Below are the code and all the weights of a small trained network. Each question names an input and a class and asks about switching units off, where a switched-off unit gives its printed mean instead of its output.

import numpy as np


def w(rows, s, z=0):
    codes = np.array(rows[::2]) - 128.0
    scale = np.full(codes.shape[1], s)
    scale[-1] = z or s
    return codes * scale


def norm(h):
    return h / np.sqrt((h * h).mean(-1, keepdims=True) + 1e-5)


def f(y):
    return y / 2 * (1 + np.tanh(0.7978845608 * (y + 0.044715 * y**3)))


def log_softmax(a):
    a = a - a.max(-1, keepdims=True)
    return a - np.log(np.exp(a).sum(-1, keepdims=True))


def net(x, mask):
    res = np.array(x, float).reshape(1, 5) / 4 @ E
    u = 0
    for l in range(2):
        y = f(norm(res) @ A[l][:, :-1].T + A[l][:, -1])
        res = res + np.where(mask[u : u + 5], y, B[l][:, -1]) @ B[l][:, :-1]
        u += 5
    return log_softmax(norm(res)[-1] @ U[:, :-1].T + U[:, -1])


A, B = {}, {}
E = w([
[61,232,252,20],'x0',
[140,124,126,128],'x1',
[127,118,130,127],'x2',
[242,47,93,23],'x3',
[250,133,245,140],'x4',
],0.0045)
A[0] = w([
[184,79,125,93,167],'L0N0',
[161,79,97,250,2],'L0N1',
[184,119,213,174,85],'L0N2',
[203,104,214,169,90],'L0N3',
[104,198,116,251,139],'L0N4',
],0.012,0.0043)
B[0] = w([
[55,250,67,190,210],'L0N0',
[183,165,137,239,225],'L0N1',
[74,71,84,108,221],'L0N2',
[94,101,76,80,242],'L0N3',
[54,116,193,104,254],'L0N4',
],0.011,0.0055)
A[1] = w([
[143,248,247,2,216],'L1N0',
[169,190,62,130,104],'L1N1',
[130,66,103,44,253],'L1N2',
[207,225,48,87,136],'L1N3',
[13,137,75,125,186],'L1N4',
],0.0089,0.0022)
B[1] = w([
[173,149,68,227,218],'L1N0',
[103,122,227,78,153],'L1N1',
[127,113,66,203,164],'L1N2',
[18,153,254,96,164],'L1N3',
[137,34,119,116,254],'L1N4',
],0.0085,0.0083)
U = w([
[172,168,104,208,107],'0',
[114,109,123,129,228],'1',
[115,108,122,138,208],'2',
[119,55,90,98,133],'3',
[91,147,196,102,155],'4',
[190,98,142,71,51],'5',
[247,91,171,82,2],'6',
],0.015,0.0068)

Each question gives the input, the list of numbers given to net, and the class t.
The units are the neurons (one row each of A and B). Each row of codes is followed by its name. A weight is (code - 128) times the scale printed after its matrix; where a second scale follows, it is the last column's (A, B and U).
mask holds one flag per neuron, layer by layer. A switched-off neuron (its flag False) gives its mean, the last column of its row in B, instead of its output. The means were averaged over made-up inputs and are rounded, as every weight is.
A unit's drop is (log p(t) with every unit on - log p(t) with that unit switched off) / (log p(t) with every unit on - log p(t) with every unit switched off).
The circuit of an input: a set's keep is (log p(t) with only the set's units on - log p(t) with every unit switched off) / (log p(t) with every unit on - log p(t) with every unit switched off). Starting from all 10 units, units are removed one at a time, each time the one whose removal leaves the highest keep (on an exact tie, the one counted first), for as long as the keep stays at least 0.8.
units of the circuit, in order: the units of the circuit, biggest drop first
most important unit: the unit with the biggest drop
k most important neurons: the k neurons with the biggest drops, biggest first
top k neurons in layer l: the k neurons of layer l with the biggest drops, biggest first
drop when u is switched off: that unit's drop, to one decimal
input [-4,0,6,-8,-3], class 4: 2 most important neurons : L0N4, L1N0
input [4,2,-4,7,4], class 4: units of the circuit, in order : L1N3, L0N4
input [-1,-6,1,-7,7], class 3: most important unit : L0N2
input [-5,2,3,7,-3], class 4: top 4 neurons in layer 1 : L1N3, L1N1, L1N0, L1N2
input [-6,-3,-4,-7,8], class 3: top 2 neurons in layer 1 : L1N0, L1N3
input [-2,0,5,8,-4], class 4: top 3 neurons in layer 0 : L0N2, L0N0, L0N3
input [-3,2,-6,8,-7], class 4: 2 most important neurons : L1N3, L0N0
input [-3,6,4,8,-4], class 4: 2 most important neurons : L1N3, L0N2
input [-8,-1,0,-2,-3], class 0: top 2 neurons in layer 1 : L1N4, L1N3
input [-6,6,5,-5,8], class 3: top 2 neurons in layer 0 : L0N2, L0N3
input [3,-5,-2,7,3], class 4: top 2 neurons in layer 1 : L1N3, L1N1
input [-5,3,-1,5,-2], class 0: 2 most important neurons : L0N1, L0N3
input [5,-1,2,3,-5], class 0: 2 most important neurons : L1N0, L0N2
input [7,1,-6,2,-7], class 0: top 4 neurons in layer 0 : L0N2, L0N3, L0N0, L0N4
input [-2,-5,4,-4,7], class 3: most important unit : L0N3
input [6,6,-4,2,4], class 0: 2 most important neurons : L1N0, L0N4
input [-3,5,-4,-7,2], class 4: top 2 neurons in layer 1 : L1N0, L1N2
input [7,-1,-6,5,8], class 3: 3 most important neurons : L0N2, L0N1, L0N3
input [4,-1,4,3,-3], class 0: 2 most important neurons : L1N0, L0N2
input [6,-4,-1,1,1], class 0: units of the circuit, in order : L1N0
input [8,7,-6,3,8], class 0: top 2 neurons in layer 1 : L1N0, L1N4
input [8,-7,3,-4,-2], class 0: top 2 neurons in layer 1 : L1N0, L1N3
input [3,4,-3,7,0], class 4: drop when L0N0 is switched off : 0.4
input [5,4,2,-1,0], class 0: drop when L1N0 is switched off : 0.1
input [-1,-2,0,-6,7], class 3: drop when L0N3 is switched off : 0.2
input [8,7,-6,1,3], class 0: drop when L1N0 is switched off : 0.5
input [6,5,4,5,7], class 3: top neuron in layer 1 : L1N4
